Questions about the table below. Counting starts at 0.
1) What is the entry at row 2, column 0?
2) What is the entry in row 0 and column 0?
3) What is the entry in the top-right corner?
4) What is the entry at row 0, column 2?
5) What is the entry directly above 152?
104	127	116	130	127	119	108	130	136	131
130	116	115	117	136	132	128	117	116	122
138	127	125	148	132	136	152	148	118	145
1) 138
2) 104
3) 131
4) 116
5) 128

Questions about the table below. Indices start at 0.
1) Find the entry at row 0, column 0.
2) Find the entry in row 2 and column 0.
3) Find the bottom entry of the column that holds the smallest entry.
4) Find the entry directly below the smallest entry.
5) Find the entry at row 1, column 1.
6) Find the entry in the top-right corner.
7) Find the bottom-left entry.
8) Find the entry directly above the smallest entry.
[[124 128 133 136 109 140 120 119 122 125 116 106 110 131 136 135]
 [124 125 149 117 111 136 115 141 139 126 107 131 130 124 132 156]
 [128 121 122 123 127 124 118 134 105 140 132 122 155 141 119 124]
 [136 133 125 128 126 109 134 143 136 131 140 125 120 123 132 123]
 [123 113 127 119 124 123 118 131 100 133 138 126 156 141 116 117]
 [127 133 125 130 114 134 121 118 116 126 120 116 116 115 127 132]
 [131 124 117 125 141 138 132 138 134 129 130 128 123 127 132 124]
 [130 125 117 125 141 137 131 137 133 129 131 129 122 124 130 124]
 [141 136 121 128 128 103 136 150 141 133 147 124 116 117 133 121]
 [125 127 131 135 119 137 127 126 127 125 123 110 118 139 137 129]
 [115 136 125 130 133 121 140 120 125 125 117 128 146 127 135 124]
 [136 135 125 128 125 109 133 142 135 132 140 125 121 120 131 124]
 [135 127 110 130 151 140 127 140 145 131 143 129 120 113 130 124]
 [135 147 133 126 129 132 148 118 118 113 128 140 138 142 114 128]]
1) 124
2) 128
3) 118
4) 116
5) 125
6) 135
7) 135
8) 136

X =
[[136 132 125 129 133 156 105 115 144 108 132 119 101 149]
 [125 129 141 132 123 146 120 130 138 125 122 142 123 141]
 [134 130 125 128 131 152 106 116 141 109 130 119 103 146]
 [122 123 125 124 123 109 138 132 116 136 124 129 140 113]
 [106 114 136 120 104 124 116 126 120 122 103 142 124 121]
 [145 138 120 133 146 140 126 124 139 123 146 114 120 140]
 [121 122 125 124 122 107 139 133 115 137 123 129 141 111]
 [108 116 138 123 107 121 124 131 119 129 106 145 132 119]
 [124 128 141 131 122 148 117 128 138 122 120 141 120 142]
 [137 132 119 129 139 115 142 131 123 137 140 118 138 120]]
Rows and columns are numbered from 0.
What is the entry in row 1 and column 0?
A: 125
What is the entry in row 0 and column 0?
A: 136
The top-right entry: 149
What is the bottom entry of the column that holds the smallest entry?
A: 138
What is the entry at row 2, column 0?
A: 134
The entry at row 1, column 1 -> 129
What is the entry just right of the largest entry?
A: 105
What is the entry in row 1 and column 2?
A: 141
The top entry of the column that holds the smallest entry: 101
The entry in the bottom-left corner is 137
What is the entry in row 0 and column 2?
A: 125
What is the largest entry?
A: 156
What is the entry just left of the smallest entry?
A: 119
The bottom-right entry is 120
The entry in row 0 and column 1 -> 132
The entry in row 2 and column 1 is 130
What is the entry just left of the largest entry?
A: 133
What is the bottom entry of the column that holds the largest entry?
A: 115

Questions about the array below.
1) Find the last entry, reading row by row.
2) Find the largest entry in the last row.
3) Find the fourth entry in reading order.
4) Find the top entry of the column that holds the smallest entry.
5) Find the entry just left of the largest entry.
6) Find the first entry in reading order.
7) Find the entry in the bottom-left corner.
8) Find the entry in the top-right corner.
[[122 104 118 127 140 143 153 149 144 133 153 128 109 115]
 [128 131 129 129 127 125 125 125 127 128 125 128 130 130]
 [129 126 139 105 157 132 126 115 102 145 132 141 145 153]
 [128 128 127 129 128 128 128 129 128 128 128 128 127 128]
 [128 127 132 118 140 130 128 123 117 135 129 134 136 138]
 [129 126 135 115 145 132 127 121 112 137 130 136 139 143]
 [129 125 126 130 125 130 126 132 131 123 131 125 128 131]
 [128 131 130 125 130 125 129 124 125 134 127 131 126 124]
 [130 122 125 134 122 132 127 135 132 117 130 122 130 135]
 [129 122 125 133 122 132 126 136 132 118 131 123 129 135]
 [130 140 132 129 123 120 114 117 120 125 115 129 138 135]
 [127 127 127 128 129 128 129 129 129 128 128 128 127 129]
 [128 127 130 125 132 129 128 127 125 130 129 130 131 132]
 [131 138 130 130 124 122 118 120 122 125 118 127 136 134]]
1) 134
2) 138
3) 127
4) 144
5) 105
6) 122
7) 131
8) 115

[[121 129 122 121 138 121 141 129 101 120 130 141 129]
 [121 124 126 120 132 126 131 123 109 125 133 139 130]
 [121 115 138 122 134 139 114 127 126 127 130 132 140]]
Indices start at 0.
The entry at row 0, column 1 is 129
Report the entry at row 2, column 0.
A: 121
Report the entry at row 0, column 2.
A: 122
The entry in row 0 and column 0 is 121
Report the entry just left of 124.
A: 121
The smallest entry: 101
Report the entry just left of 125.
A: 109
The top-right entry -> 129
The entry just right of 133 is 139
The entry just right of the centre entry -> 123
The entry directly above 134 is 132

x = [120 104 128 120 111 153 132 137 136 115]
The entry just left of 136 is 137
The entry just right of the smallest entry -> 128
